Below is a small trained network, with its code and all its weights. Each question gives an input and a class and asks what happens when units are switched off, that is, made to give their printed mean instead of their output.

import numpy as np


def w(rows, s, z=0):
    codes = np.array(rows[::2]) - 128.0
    scale = np.full(codes.shape[1], s)
    scale[-1] = z or s
    return codes * scale


def f(y):
    return np.maximum(y, 0)


def log_softmax(a):
    a = a - a.max(-1, keepdims=True)
    return a - np.log(np.exp(a).sum(-1, keepdims=True))


def net(x, mask):
    res = np.array(x, float).reshape(1, 7) / 4 @ E
    y = f(res @ A[0][:, :-1].T + A[0][:, -1])
    res = res + np.where(mask, y, B[0][:, -1]) @ B[0][:, :-1]
    return log_softmax(res[-1] @ U[:, :-1].T + U[:, -1])


A, B = {}, {}
E = w([
[126,133,131,117,121,126,126,120],'x0',
[129,130,134,119,125,115,117,124],'x1',
[158,113,220,94,99,82,213,241],'x2',
[146,108,133,172,163,101,97,155],'x3',
[93,163,182,64,188,246,62,203],'x4',
[141,124,124,141,149,122,124,139],'x5',
[237,199,126,198,11,172,75,164],'x6',
],0.011)
A[0] = w([
[56,131,87,109,185,100,123,96,192],'neuron 0',
[109,165,203,75,149,160,130,126,125],'neuron 1',
[244,186,194,147,41,145,194,235,33],'neuron 2',
[77,84,183,77,172,61,185,163,153],'neuron 3',
[111,219,131,102,152,238,25,168,156],'neuron 4',
[53,89,103,136,210,140,115,35,214],'neuron 5',
[80,202,160,97,190,214,73,206,146],'neuron 6',
[104,92,28,102,197,150,94,62,198],'neuron 7',
[126,143,173,56,181,226,48,186,135],'neuron 8',
[145,153,58,167,58,105,77,33,210],'neuron 9',
[156,54,146,191,130,50,136,94,208],'neuron 10',
[97,82,122,82,128,86,255,104,205],'neuron 11',
[71,109,229,80,192,170,164,218,161],'neuron 12',
[99,57,191,103,163,108,201,147,145],'neuron 13',
[195,118,101,141,134,67,159,81,255],'neuron 14',
[168,142,85,149,103,170,55,84,134],'neuron 15',
[122,45,115,111,103,45,211,145,191],'neuron 16',
[72,87,84,121,176,158,126,76,171],'neuron 17',
[137,191,85,144,125,129,72,109,133],'neuron 18',
[194,143,117,182,129,191,109,49,177],'neuron 19',
[100,75,92,128,123,149,115,45,222],'neuron 20',
[168,157,149,155,49,107,163,129,186],'neuron 21',
],0.0096,0.0058)
B[0] = w([
[168,97,173,91,116,105,75,121,204],'neuron 0',
[98,95,110,105,152,155,103,128,181],'neuron 1',
[172,97,155,71,65,60,33,104,227],'neuron 2',
[124,141,153,102,181,186,196,101,236],'neuron 3',
[95,174,155,150,137,130,95,197,253],'neuron 4',
[163,90,166,78,67,70,60,103,232],'neuron 5',
[74,146,159,132,144,140,103,167,242],'neuron 6',
[133,95,143,105,41,77,76,138,220],'neuron 7',
[57,140,209,125,144,159,99,251,242],'neuron 8',
[132,147,68,186,78,172,156,131,238],'neuron 9',
[178,146,134,184,127,115,131,101,209],'neuron 10',
[148,125,146,140,169,87,153,71,238],'neuron 11',
[119,99,172,51,180,123,121,161,248],'neuron 12',
[141,139,146,89,156,153,195,135,219],'neuron 13',
[168,114,111,148,96,89,163,129,212],'neuron 14',
[62,204,97,190,153,163,167,156,205],'neuron 15',
[184,153,160,137,157,87,163,51,231],'neuron 16',
[142,123,154,117,128,108,69,109,198],'neuron 17',
[67,162,96,199,142,139,144,123,183],'neuron 18',
[108,147,95,180,112,153,174,137,207],'neuron 19',
[139,128,85,134,98,104,107,101,201],'neuron 20',
[159,116,104,135,95,100,117,118,198],'neuron 21',
],0.011,0.016)
U = w([
[195,55,121,124,47,99,104,102,207],'0',
[121,92,147,78,108,114,14,184,161],'1',
[163,168,121,121,203,97,214,97,141],'2',
[104,75,158,87,213,181,171,181,3],'3',
[137,154,2,178,112,146,188,154,128],'4',
[55,206,123,174,148,173,135,179,112],'5',
],0.011,0.0018)

Each question gives the input, the list of numbers given to net, and the class t.
The units are the neurons (one row each of A and B). Each row of codes is followed by its name. A weight is (code - 128) times the scale printed after its matrix; where a second scale follows, it is the last column's (A, B and U).
mask holds one flag per neuron, in row order. A switched-off neuron (its flag False) gives its mean, the last column of its row in B, instead of its output. The means were averaged over made-up inputs and are rounded, as every weight is.
A unit's drop is (log p(t) with every unit on - log p(t) with that unit switched off) / (log p(t) with every unit on - log p(t) with every unit switched off).
most important unit: the unit with the biggest drop
k most important neurons: the k neurons with the biggest drops, biggest first
drop of u: that unit's drop, to one decimal
input [5,1,1,-3,-2,-5,-8], class 2: most important unit => neuron 3
input [1,5,1,5,-7,-3,-1], class 2: 4 most important neurons => neuron 2; neuron 7; neuron 16; neuron 5
input [6,-6,1,8,-4,-5,-7], class 2: 2 most important neurons => neuron 3; neuron 2
input [-6,7,1,-5,8,-3,-4], class 3: 3 most important neurons => neuron 2; neuron 3; neuron 12
input [2,-4,8,1,4,-7,0], class 3: 2 most important neurons => neuron 3; neuron 5
input [0,-2,1,3,5,0,-4], class 3: 2 most important neurons => neuron 2; neuron 3
input [1,3,0,2,-4,-1,-3], class 0: 2 most important neurons => neuron 15; neuron 5
input [-5,2,-4,-4,0,3,1], class 4: 2 most important neurons => neuron 8; neuron 2
input [-6,4,0,6,-8,-6,7], class 4: 2 most important neurons => neuron 9; neuron 5
input [3,-2,-2,8,5,6,4], class 5: drop of neuron 5 => 0.0
input [1,4,-3,-1,0,-5,-5], class 0: drop of neuron 4 => 0.1
input [-6,-2,1,-5,6,6,-3], class 3: drop of neuron 2 => 0.7
